Group and class of each row
[  5 -15 -16  25   3 -10 -47 -15  21  16  16  19 -31   2  30  83 -38   0
  39   2   7  -6  -1 -31   0 -17  -7 -10  12  -3 -29  10   7  12]
puvi:kadil
[-11  -2  -9 -14   3  -6 -17  11 -21   8  10  32 -24  -5 -59  -7   0  18
  12   1  10  -1 -13  13  -5 -28  18 -18  -5   3 -20  11  28  -1]
moked:dunut
[  7  -9  -6  11   1  -4 -20  -9   7  17   5   8 -18   2  66  74 -33   5
  48  -3  -2  -9   7 -37   4  -9  -4 -14  17 -10 -19   0  -9  11]
puvi:kadil
[  3   4  -9   0   3  -5 -34  -1   2   5  11  12 -17  -4 -20  33  -7   1
  -2   0  10  -3  -4   6   0  -8  -1  -4   6   0 -11  11  13  19]
puvi:kefin
[ -1   3  10   2  -1  10  23  -3 -12  -5 -13  -8  -2   0  -8 -20   6  -8
 -17   0  -1   0   0   8  -2  34   1   7  -6   2  14  -4   1   4]
Naz:roze
[  2  -3   1   2  -3   7   9  -1 -12  -5   3  -4 -12   1  -4  -5   1 -12
   9  -4   1   6   3  -1  -6  22   6  -2  -6  -2  -2   6   6   2]
Naz:reme
[  -5   -6   -5   -8  -15   15   94    4  -33  -11    0   -7    9   -5
  -15 -101   26   -3   42   -6  -20    9    6   10  -12   33   29   -2
  -46    0   24  -29   -6  -31]
moked:kudig
[  3 -13 -11   1   0  -8 -16 -15  16  12  13  10  -1   3  22  35 -20   8
  32  -5  -9  -1   2 -20   3 -23   7 -10  -2  -6 -15   5   0   2]
puvi:tobe
[ -2  -7  -1   9   5 -15 -30 -15  20  14   5   4 -10  -1  21  54 -20  -4
  23   0  -4  -5   7 -20   5  -6  -9  -9  14  -6 -17   1  -3   5]
puvi:kadil
[  8  -2 -11   6  -2  -1   3 -14  17  13   6  -2   2  -1  52  43 -19   0
  42  -3 -10   1   6 -29  -1  -8  -4 -16   7  -7  -8  -3 -13  -2]
puvi:kadil
[ -2   3  -1   4   0  -4 -17   6  14   8 -12   8 -10   1  41  53 -19  11
  10  -2   5  -6   0 -22   5 -18  -9 -12  18  -2 -22  10  -4   9]
puvi:kefin
[ -2 -15 -19   2   5 -15 -31   3  -4  19  25  38 -45  -6 -28  49 -25  10
  42   1   6  -5  -4  -5 -11 -24  10 -23   1  -7 -40  16  27   5]
puvi:tobe
[ -2   4   3  -3  -9   8  44  -3  -2  -5 -12 -25  22   2  33 -42   9  -2
   3  -4  -8   6   7  -8  -2  17   5   1  -6   1  23 -18 -20 -15]
Naz:roze
[  4  -3   6   1 -11  18  48  -5 -26  -3  -1 -13 -10  -7  17 -28   8 -14
  22  -2  -7   6   3  -6 -12  36   8   4 -16   1  16 -12  -8  -4]
Naz:reme
[ -3  -8  -7   2  -1  -5 -34   4   0  13   8  23 -32  -4  12  68 -24   7
  30   1   7  -1  -2 -16   0 -15  -2 -17  14  -3 -30  13  12  13]
puvi:kadil
[  0 -13 -11   4   1  -5 -10 -10   3   6  12  12 -24  -6  15  38 -19   3
  42  -4  -3  -2   2 -23  -4   3   2 -16  -9  -5 -18   1   8   1]
puvi:tobe
[-11 -16 -16  -2   6 -16 -18   3 -23   8  16  31 -41  -4 -57   7  -6   3
  19  -4   6   3 -13  13  -9  -4  16  -4  -7   0 -24  23  30  12]
moked:dunut
[  3 -16 -13  11  18 -12 -71  -3  21  20  30  26 -56  -1 -15  99 -34  -3
  38   5  14  -7  -2 -19 -11 -10  -5 -28  15  -8 -45  27  35  22]
puvi:tobe
[  7  -4  -6  -1  -8  -2  21  -6  13  10  -8  -9  17   3  70  17 -21   3
  42  -2  -7   3   9 -35   3 -12   0  -8  -4  -8   3 -11 -24 -11]
puvi:kadil
[ -2 -10 -16  -4   9 -20 -36   2  -5  11  20  31 -43 -10 -39  41 -19  -1
  38   1   7  -2  -4   1 -10 -13   8 -13  -5   3 -32  14  26  14]
moked:feda
[  1   0   4   4  -5  15   9   7  -9  -5  -3  -7 -11   2  10   7   4  -7
 -10  -4   3  -5  -9   1  -1  24  -3   3   3   5   2   4   2  12]
Naz:roze
[ -2  -9   1  17  17   2 -84   0  -5  -2  17  25 -66  17 -51  87 -16 -14
 -29   8  25  36 -12   7  -5  29 -13   0  10   2 -39  38  41  49]
Naz:roze
[  4  -3   4   5   1   7  -2   1 -15  -5   9  -1 -14  -1 -37  -8  11  -7
 -12   3  -4  -1   0   8  -7  36   7   4 -10   2  -4   0  12   8]
Naz:reme
